Each row is followed by its class number. Each block has new classes, again numbered from 0 up, in any order.
[-1.31 -2.51 -0.79  0.77  0.69  4.26  2.95  0.70  0.53 -0.94 -3.96 -0.12
  0.67 -0.35  0.75  0.60  4.24 -0.45 -1.38  1.40 -2.93  2.13] -> 3
[ 0.01 -2.61 -4.74  0.35 -1.03  0.82  1.56  2.89  0.98 -0.82  2.89 -1.60
 -0.19  0.54  0.59  1.10  1.40 -0.40 -2.91  0.22 -1.27  1.76] -> 0
[ 0.94 -1.61 -6.65 -0.90 -1.75  1.01  2.48 -0.15 -0.02 -1.12  4.50 -1.10
  0.96 -0.49  0.87 -0.53 -0.06 -1.21 -3.38 -1.20 -1.62  0.71] -> 0
[-0.41 -3.08 -4.47 -0.49 -1.46  2.27  2.67  2.91 -0.31 -0.38  2.52 -0.50
  0.90 -0.59  1.84  0.25  0.99 -0.73 -1.64  0.37 -1.60 -0.69] -> 0
[ 0.89 -4.28 -3.90  2.20  0.95  4.03  2.05  3.32 -0.65 -0.11  0.42 -0.68
 -0.19  0.02  0.69 -0.60  0.94  0.15 -1.17  0.62 -4.35  0.51] -> 3
[ 0.83 -3.61 -3.69 -0.47 -2.30  1.51  1.31  2.45  0.66 -1.86  3.21 -0.73
 -0.60 -0.11  0.31  0.23 -0.46 -0.47 -0.78  0.28 -0.38  0.46] -> 0
[-0.30 -3.57 -2.01  0.40  0.12  3.32  1.95  3.58  2.19 -0.49 -5.05 -0.79
  1.06 -2.08  1.37  1.13  1.46 -0.08 -1.52  0.75 -4.50  1.08] -> 3
[-0.13 -4.79 -4.46  0.76  0.73  3.57  2.47  2.48  0.07 -0.19 -0.87 -0.57
  2.41 -0.93  1.40  0.41  1.49 -0.57 -1.46  0.67 -2.65  0.62] -> 3
[ 0.95 -0.28 -5.71 -0.28 -0.57  1.24  1.72  2.66  0.32  0.29  2.12 -0.76
  0.75 -0.49  1.39  0.38 -0.01 -0.01 -1.75 -0.65 -2.38  0.14] -> 2
[ 0.59 -2.08 -1.92  1.97  0.04  4.67  2.87  0.56 -0.86 -0.21  1.57  0.01
  1.32 -0.87  1.20 -0.23  1.31 -0.20 -1.42  0.09 -2.87  3.13] -> 3
[ 0.88 -2.17 -2.57  1.03 -0.65  2.74  1.17  0.87  1.11 -1.78  3.26 -1.23
  1.65 -2.23  0.59  0.25  1.36 -1.85 -0.96 -0.15 -2.08  1.73] -> 1
[ 1.40 -3.64 -4.52  0.80  0.69  2.26  3.09 -2.21  0.49 -1.48  0.85 -2.45
  1.72 -0.53  1.17  0.02  2.16 -0.31 -0.64 -0.28 -2.01  0.38] -> 1
[-0.17 -2.40 -4.83 -0.50 -2.13  1.74  1.80  3.86  0.02 -0.92  5.80 -1.56
  0.13 -0.55  1.17  0.56  0.84  0.63 -1.46 -0.66 -1.82  2.08] -> 0
[-0.22 -2.69 -1.48  1.75  0.28  1.87  1.54 -2.86  0.54 -0.78 -3.51 -0.41
  2.16 -0.67  1.51  0.84  1.92 -1.22 -0.48  0.41 -1.29  1.04] -> 3
[ 0.69  0.83 -4.19  0.62 -2.06  0.45  1.33 -1.70  0.78 -1.36  4.64 -2.36
  1.34 -0.08  0.66  0.53  0.00 -0.99 -0.88 -1.54 -1.62  2.73] -> 1
[ 1.00 -4.48 -4.51  1.63  0.99  2.54  1.05  4.56 -0.56 -0.37  5.67 -1.23
  0.07 -0.13  0.30  0.70  1.63 -0.77 -0.68  0.06 -1.33 -0.44] -> 1
[ 0.89 -0.49 -4.04  1.98 -1.09  2.56  3.66 -0.10 -0.08 -0.52  2.03 -0.47
  1.15 -0.35  0.64  0.65 -0.99 -0.18 -0.89  0.24 -2.93  1.54] -> 2
[ 0.72 -2.65 -5.32  0.46 -0.46  2.14  2.75  4.33 -0.46 -0.06  2.63 -1.81
  0.39 -0.52  0.45  1.01  1.39 -0.08 -1.31  0.58 -2.98 -0.72] -> 2
[ 1.30 -5.90 -5.09  2.40 -0.03  2.40  3.26  3.43 -0.55  0.55  2.54 -1.34
 -0.38 -0.06  1.97  1.54  1.98 -0.59 -1.41  1.27 -3.54  1.33] -> 2
[ 0.75 -0.58 -5.74 -0.20 -0.02  1.56  2.25 -1.50 -1.97 -0.20  3.37 -1.59
  2.12 -0.49  0.33  0.42  0.12 -0.63 -0.90 -0.64 -1.35  1.21] -> 1
[ 0.65 -1.59 -3.74  1.21  1.68  4.38  1.68 -1.47  0.50 -0.74  3.27 -0.64
  2.78 -1.03  0.68  0.91 -0.28 -0.74  0.21 -0.19 -2.67  1.06] -> 3
[-1.08 -3.22 -2.65  0.59 -0.11  3.23  2.43  2.37  0.41 -1.87 -1.53 -0.72
  0.80 -0.19  1.66 -0.48  2.77  0.03 -1.57  1.27 -2.90  0.64] -> 3
[ 1.05 -1.47 -4.30  1.04 -0.17  2.15  2.71  2.32  0.50  0.63  0.36 -1.12
  0.90 -0.46  0.61  0.64  1.06  0.11 -1.79  0.37 -4.00  1.04] -> 2
[ 0.50 -3.62 -4.67  0.28 -0.97  2.27  1.41  0.20 -0.62 -0.47  2.95 -0.42
  1.01 -0.05  1.21 -1.24 -0.44 -0.15 -1.89 -0.81 -3.09  0.98] -> 0
[ 1.44 -2.28 -3.56  1.71 -0.35  2.21  2.71  3.61  0.46  0.88  0.90 -0.66
 -0.88 -0.56 -0.42  0.41 -1.42 -0.88 -1.45 -0.11 -3.12  0.42] -> 2

A new block, with new classes numbered from 0.
[-0.11  0.80 -0.27  1.72 -0.23  0.03  0.24 -2.81  1.17 -0.57 -0.18 -0.28
 -0.50 -0.33  0.99 -0.34  0.13 -0.15 -0.06  0.07 -1.59 -0.36] -> 1
[ 0.56  0.12  0.34  0.96  0.22 -0.52 -0.30 -2.11 -0.11  0.26  0.26  0.59
 -0.30 -0.96 -0.52 -0.02  1.08 -1.74 -0.07  0.42 -0.70  1.36] -> 0
[ 1.21 -1.04  0.95  1.43  0.61  0.42  1.91 -0.74 -2.89 -0.74  0.13  1.15
 -1.66 -0.66  0.26 -1.77  1.08 -0.01  0.04  1.72 -1.03 -0.61] -> 0
[ 0.39 -0.44  0.54  2.75 -0.44 -0.16  2.28 -4.07 -0.65 -0.07 -0.08 -1.13
 -0.28  0.45  0.85 -1.66  1.01  0.50  1.09  1.51 -0.66  1.46] -> 0
[-0.73  1.83 -1.24  1.46 -0.53  0.21 -1.01 -2.15 -0.18  0.71 -1.20  0.19
  0.46 -1.27  0.79 -2.55  0.92  1.28 -1.16  0.63 -0.56  1.07] -> 1
[-0.67 -0.36  0.65  3.15  0.73 -0.72  0.30 -0.13 -3.14 -0.12  1.39 -0.10
 -0.97  0.27 -0.29 -2.63  0.35  0.63  1.01  0.84 -0.07 -2.37] -> 0
[ 1.01  0.19 -0.01 -0.02 -0.63 -0.18  2.20 -2.02 -0.57 -0.08 -0.69  0.47
 -0.19 -0.13  1.85 -0.09  0.82 -0.17 -0.97  0.94 -2.48  1.99] -> 0
[-0.47  1.17 -0.93  2.72 -0.78  0.73  0.53 -5.40 -0.19  1.77 -1.70 -1.51
 -0.58  0.01  0.09 -2.14  1.43  0.51  0.67 -1.66 -0.85  1.01] -> 1
[-0.45  0.80  0.07  1.93 -0.42  0.54  0.97 -4.93 -0.52 -0.10 -1.25  0.15
  0.26 -0.53  0.57  0.27  0.58  1.20 -0.13  1.14 -0.19  0.79] -> 1
[ 1.83 -1.30  0.95  2.26 -0.26  0.36  1.55 -1.45 -0.29 -0.23 -0.65  0.77
 -0.89 -1.11 -0.09 -0.21  0.15 -1.88 -0.32 -0.84 -0.56  1.00] -> 0
[ 0.52  0.14  1.28  3.79 -0.58  0.69  1.37 -3.92 -2.82 -1.62 -1.03  0.68
  0.53 -0.23 -0.26 -3.06  1.44  1.12  0.42 -0.01 -0.23  0.21] -> 0
[ 0.00  1.42 -0.28  1.94 -0.49 -0.83 -0.55 -1.45  0.53  0.38  0.60  0.45
  0.63 -1.84 -0.78 -3.29  0.60  0.26  0.48 -0.30 -1.24  0.46] -> 0
[-0.55  0.67 -0.07  1.53 -0.40 -0.36  1.04 -1.44  0.65 -0.24  1.01  0.09
  0.85  1.29  0.04 -2.55  0.05 -0.63  1.10  0.44 -2.12 -1.21] -> 0
[ 0.07  1.85 -1.60 -0.56 -1.65  0.00  1.36 -5.66  2.48 -0.05 -2.91 -0.61
 -0.12  0.27  0.29  1.32  0.01  0.59 -0.99 -0.68 -0.07  3.20] -> 1
[ 0.45 -0.37  0.22  1.52  7.11  0.47  1.36 -2.35 -2.15 -0.78 -1.27  0.36
  0.06  0.25  0.62 -0.02 -1.04 -0.40 -0.86  1.15 -0.55 -1.17] -> 0
[ 1.35 -0.49  2.10  2.80 -0.59  2.01  1.00 -2.72 -2.52  0.64 -0.16  0.43
  0.06 -0.76  0.28 -0.62  1.28 -0.11  0.30  0.78 -0.56 -0.74] -> 0
[ 0.76  3.67 -1.68  0.95 -1.42  1.22  2.02 -7.17  2.92 -2.47 -1.86  1.20
  1.07  0.21  2.85 -2.61  3.03 -1.16  0.17  2.05 -6.02  2.06] -> 1
[ 0.56 -0.09 -0.06  2.12 -1.69  0.41  2.01 -2.92 -1.38 -0.14 -0.38  0.56
  0.81  1.10  0.33 -2.05  0.90 -0.42 -0.02  1.00 -0.66  0.39] -> 1
[-0.18  0.36  0.12  2.11 -1.23  0.21  0.89 -3.87 -0.94  0.23 -0.38 -0.36
 -0.03 -0.27  0.97  0.68  1.08 -0.12 -0.92  0.21 -1.00  1.55] -> 1
[ 0.26  0.11  0.61  2.26 -0.74 -0.22  0.48 -2.64 -1.80  0.04 -0.05 -0.65
 -0.14  0.63  1.96 -1.29  0.85 -0.78  0.20  0.80 -1.70  0.24] -> 0
[ 1.00  0.08  0.55  4.03 -0.17  1.03  2.49 -4.56 -2.24 -2.40 -0.22  0.82
 -0.31  0.33  1.50 -1.43  2.46 -0.61 -1.18  1.50 -2.81  0.03] -> 0
[-0.06  0.73 -0.64  1.40 -1.52 -1.13  0.48 -2.01  0.91 -0.19 -1.92 -1.00
 -0.59  0.32  1.43 -1.08  0.34 -0.30  0.38  0.64 -1.59  2.13] -> 0
[-0.74  0.43 -0.45  2.66 -0.79  0.14  1.54 -3.30 -1.70  0.14 -0.73 -0.96
  1.14  0.70  0.92 -1.67 -0.92  1.04 -0.45  0.54  1.10  0.42] -> 1
[-0.10  0.23  0.19  2.28 -0.01  0.56 -0.81 -2.59  0.53 -0.67  0.03 -0.15
 -0.23  0.00  0.27 -1.67  0.56 -1.43  0.32  0.22 -1.44 -0.78] -> 1
[-1.89 -1.38  0.99  1.73  0.74 -0.24  1.57  0.58 -4.91  0.97  2.98  0.98
 -0.50 -0.48  1.47 -2.34  2.06 -0.66 -0.51  3.07 -1.15 -0.95] -> 0
[-0.69 -0.44  0.17  3.76  0.24  0.83  2.65 -6.22  0.20  0.15 -1.25 -1.14
  0.81  1.20  1.95 -2.24  1.16  0.78  0.20  1.18 -2.53 -0.26] -> 1
[ 0.17  1.44 -0.82  2.45 -0.08 -0.06  0.88 -5.34  2.36 -0.15 -2.74  1.70
  1.11  0.24  0.11 -1.73 -1.14  0.42  0.15 -1.16  0.58  2.19] -> 1
[ 1.05  0.02  1.47  3.15  0.66  0.61  2.04 -3.56 -3.98  0.76 -0.87  0.38
  0.29  0.06  0.67  1.44  1.94  0.20 -0.54  0.67  0.49 -1.40] -> 0
[-1.47 -0.90  0.56  1.37  0.25 -0.57  2.15 -3.84 -4.01  0.72  1.46 -0.09
 -0.27  2.44  1.64  1.74  1.70  0.40 -2.41  1.06  1.08 -2.95] -> 0
[-0.49  1.00 -1.29 -0.31 -1.22 -0.25 -0.39 -1.82  0.51 -0.36 -0.03  0.67
 -1.05 -0.13  1.00  0.27  0.58 -0.16  0.30 -0.73 -1.43  1.01] -> 1
[ 0.37  0.22  0.57  1.33  0.58  0.68  2.13 -2.51 -2.88 -0.44 -0.84  0.42
  0.12  0.16  1.11 -1.50  2.03 -0.18 -0.23  2.88 -1.89  0.07] -> 0
[-0.50  0.79 -0.51  3.27 -1.36  0.87 -0.94 -2.67 -0.11 -0.10 -0.13 -0.34
  1.20 -0.53  0.91 -0.78  1.40  0.09 -0.31 -0.04 -0.96 -0.30] -> 1
[ 1.08 -0.82  1.18  3.64 -0.72 -0.09  1.07 -4.80 -1.09  0.30 -0.75  0.58
 -0.38 -0.03 -0.75 -1.94  1.39 -0.75 -0.13 -0.44 -0.51 -0.56] -> 0
[ 0.02  0.62  1.07  1.77  0.37  0.66  0.98 -4.53  2.53 -0.97 -0.65  0.37
  0.76  0.47  1.22 -1.40  1.25 -0.78  0.09 -0.18 -1.61 -0.44] -> 1
[-0.01  0.24 -0.36  3.93 -0.13  0.47  0.59 -3.45 -3.18 -0.58 -0.78  0.72
 -0.03 -0.44 -0.28 -1.73  1.95 -1.64 -1.31  1.31  0.04 -1.01] -> 0
[ 1.41 -0.57  1.78  3.26  1.41  1.06  2.27 -3.14 -2.95 -0.64  0.00  0.71
  0.30  0.65  0.08 -1.71  0.17  0.55  0.02  0.93 -1.29 -2.03] -> 0
[-0.27  1.91 -0.77  2.18  0.03  1.31  0.17 -4.50 -0.78 -0.90 -0.55 -1.06
  0.85 -0.53  1.80 -0.02  1.03  0.73  0.02 -0.09 -1.11 -0.41] -> 1
[-0.25 -1.62  0.39  3.37 -1.24  0.03  1.33 -7.17 -0.96  0.60 -0.13 -0.39
 -0.46  0.71  1.54  0.49  0.37 -0.35 -0.06  1.43 -0.99  1.33] -> 0
[-0.37  0.68 -0.36  3.33  0.45  0.80  0.72 -5.95  1.57 -0.31 -0.92 -1.74
 -1.40 -0.13  1.59 -1.70  0.27 -1.42  0.47 -0.14 -1.84  1.49] -> 1
[ 0.16 -0.58  1.74  1.08 -1.03 -0.57  0.36 -0.72 -2.63  0.57  0.06  0.14
 -0.62 -0.40 -0.33 -0.64  0.98 -0.61 -0.05  0.90  0.61 -0.18] -> 0
[-0.65  0.18  0.52  2.03  0.35 -0.58  0.23 -1.70 -1.95  0.94  0.44 -0.19
 -0.61 -1.50  0.97 -0.08  0.30  0.13 -0.58  0.78 -0.54  1.00] -> 0
[ 0.46  0.46 -0.33  4.50 -0.82 -0.46  0.91 -3.47 -1.72  0.32 -0.36 -2.47
  0.48  0.25  0.54 -1.65  0.94 -0.16  1.40  1.26 -2.40 -1.03] -> 0
[ 1.05  0.52  0.93  3.37 -0.83  1.61  0.58 -2.36 -0.81  1.12 -0.38  0.63
 -1.12 -1.40  1.00 -1.86  0.40 -0.14 -0.51  0.93 -1.60 -0.66] -> 0
[-1.40 -0.20 -0.40  1.86 -0.83  0.44  0.20 -4.40  0.03  0.86  1.15 -0.39
  0.79  0.29 -0.03  0.21  1.30  0.43 -0.60 -0.70  0.83  0.17] -> 1
